a =
63	56	232	33	71
24	162	86	131	28
165	62	92	80	133
a[-3][0] -> 63
a[:, 2] -> [232, 86, 92]
a[0][-3] -> 232
a[1][-2] -> 131
a[2][0] -> 165

m =
[[ -2.7  -3.0  19.4 -65.2  31.0 -26.2]
 [ 17.5  -3.0  48.6  41.2 -31.7 -34.2]]
Rows and columns are counted from 0.
(0, 0) -> -2.7
(0, 4) -> 31.0
(1, 1) -> -3.0
(1, 4) -> -31.7
(0, 3) -> -65.2
(1, 2) -> 48.6
(0, 2) -> 19.4
(0, 1) -> -3.0

grid =
[[108 182 108  39  37 132 151 176  59]
 [108 184 108  38  36 133 151 177  58]
 [116 116 116 116 116 116 116 116 116]
 [108 182 108  39  37 133 150 176  59]
 [108 184 108  38  36 133 151 177  58]
 [108 183 108  38  36 133 151 177  58]
 [109 182 109  40  39 132 150 175  59]
 [109 180 109  41  40 132 149 174  60]
 [123  51 121 195 193 102  81  57 175]
 [123  50 121 196 194 102  81  56 176]
 [123  54 120 192 189 103  82  60 173]
 [108 183 108  38  36 132 151 177  58]
 [109 181 109  41  39 132 150 175  60]
 [116 116 116 116 116 116 116 116 116]
 [123  49 122 197 195 101  80  55 176]]
grid[0, 0] -> 108
grid[9, 6] -> 81
grid[-10, 8] -> 58
grid[1, -6] -> 38
grid[11, 6] -> 151
grid[7, 1] -> 180
grid[5, -2] -> 177
grid[-8] -> [109, 180, 109, 41, 40, 132, 149, 174, 60]
grid[8, 7] -> 57
grid[8, -1] -> 175
grid[6, 0] -> 109
grid[9, 0] -> 123
grid[4, -2] -> 177
grid[-1] -> [123, 49, 122, 197, 195, 101, 80, 55, 176]
grid[-15, 4] -> 37
grid[:, -7] -> [108, 108, 116, 108, 108, 108, 109, 109, 121, 121, 120, 108, 109, 116, 122]
grid[:, -4] -> [132, 133, 116, 133, 133, 133, 132, 132, 102, 102, 103, 132, 132, 116, 101]
grid[-15, 6] -> 151
grid[-8, 6] -> 149
grid[4] -> [108, 184, 108, 38, 36, 133, 151, 177, 58]
grid[13, -7] -> 116
grid[4, 4] -> 36
grid[-3] -> [109, 181, 109, 41, 39, 132, 150, 175, 60]
grid[-4, -6] -> 38
grid[-3, -1] -> 60
grid[-6, -8] -> 50
grid[-7] -> [123, 51, 121, 195, 193, 102, 81, 57, 175]
grid[-5, -9] -> 123
grid[-5, -7] -> 120
grid[-1, -9] -> 123
grid[-9, -6] -> 40
grid[-12, 4] -> 37
grid[13] -> [116, 116, 116, 116, 116, 116, 116, 116, 116]
grid[13, 0] -> 116
grid[:, 6] -> [151, 151, 116, 150, 151, 151, 150, 149, 81, 81, 82, 151, 150, 116, 80]

data =
65.9 66.6 0.0 63.9 66.5 65.9 66.6 64.4 -81.1 -80.7 -80.2 67.0 65.5 0.0 -80.2 63.2
80.6 81.6 0.0 79.6 81.6 81.1 79.7 77.1 -85.1 -85.2 -83.2 81.3 78.3 0.0 -85.8 75.6
data[0][-16] => 65.9
data[1][4] => 81.6
data[1][-13] => 79.6
data[-1][-10] => 79.7
data[:, 0] => [65.9, 80.6]
data[0] => [65.9, 66.6, 0.0, 63.9, 66.5, 65.9, 66.6, 64.4, -81.1, -80.7, -80.2, 67.0, 65.5, 0.0, -80.2, 63.2]
data[:, -2] => [-80.2, -85.8]
data[-2][-3] => 0.0
data[-1][-11] => 81.1
data[0][6] => 66.6
data[-1][1] => 81.6
data[1] => [80.6, 81.6, 0.0, 79.6, 81.6, 81.1, 79.7, 77.1, -85.1, -85.2, -83.2, 81.3, 78.3, 0.0, -85.8, 75.6]
data[-2][1] => 66.6
data[-1][9] => -85.2
data[:, 5] => [65.9, 81.1]
data[-1][13] => 0.0

arr =
[[  1  17  16   1  -3 -30]
 [  5   3  33  29  12  13]
 [  0   2  23 -18  21   1]
 [  0   4  26 -10  14  -8]
 [ 15  29   4  -7  -2 -26]
 [ 11   4  22 -33  30  10]
 [  0   5  29   1  11  -7]
 [  1   8  29  46   3   6]
 [  4   3  31  11  15   7]
 [  0   9  31  44  -2  -5]
 [ 27  22  21  42   7  20]
 [ 21  13  19 -25  23   7]
 [  8   4  31   4  18   9]
 [ -3   7  26  20   5  -7]
 [  0   0  20  -5  25  15]
 [ -1   7  30  30   1  -8]]
Rows and columns are counted from 0.
(0, 0) = 1
(12, 0) = 8
(2, 5) = 1
(5, 4) = 30
(0, 2) = 16
(13, 5) = -7
(6, 2) = 29
(11, 4) = 23
(8, 4) = 15
(11, 1) = 13
(8, 3) = 11
(15, 2) = 30
(7, 4) = 3
(2, 1) = 2
(14, 3) = -5
(9, 3) = 44
(6, 3) = 1
(9, 0) = 0
(5, 5) = 10
(4, 1) = 29
(6, 4) = 11
(13, 4) = 5
(3, 1) = 4
(0, 3) = 1
(15, 3) = 30
(15, 5) = -8
(5, 1) = 4
(3, 0) = 0
(8, 2) = 31
(15, 0) = -1
(7, 3) = 46
(5, 2) = 22

x =
[[6 7 2 5 5 6]
 [5 7 2 6 4 6]
 [7 7 3 5 4 6]
 [7 7 3 5 4 7]
 [5 7 2 6 4 6]
 [6 7 2 5 4 6]
 [6 7 2 6 4 6]
 [6 8 2 5 4 6]
 [6 7 2 5 4 6]]
x[-9][0]: 6
x[2][-3]: 5
x[-4][-1]: 6
x[5][3]: 5
x[-9][2]: 2
x[:, -1]: [6, 6, 6, 7, 6, 6, 6, 6, 6]
x[:, -2]: [5, 4, 4, 4, 4, 4, 4, 4, 4]
x[:, 2]: [2, 2, 3, 3, 2, 2, 2, 2, 2]
x[:, -6]: [6, 5, 7, 7, 5, 6, 6, 6, 6]
x[1]: [5, 7, 2, 6, 4, 6]
x[1][-3]: 6
x[-3]: [6, 7, 2, 6, 4, 6]
x[-6][1]: 7
x[4][-1]: 6
x[-5]: [5, 7, 2, 6, 4, 6]
x[2]: [7, 7, 3, 5, 4, 6]
x[-9][4]: 5
x[-9][1]: 7
x[2][4]: 4
x[-3][4]: 4
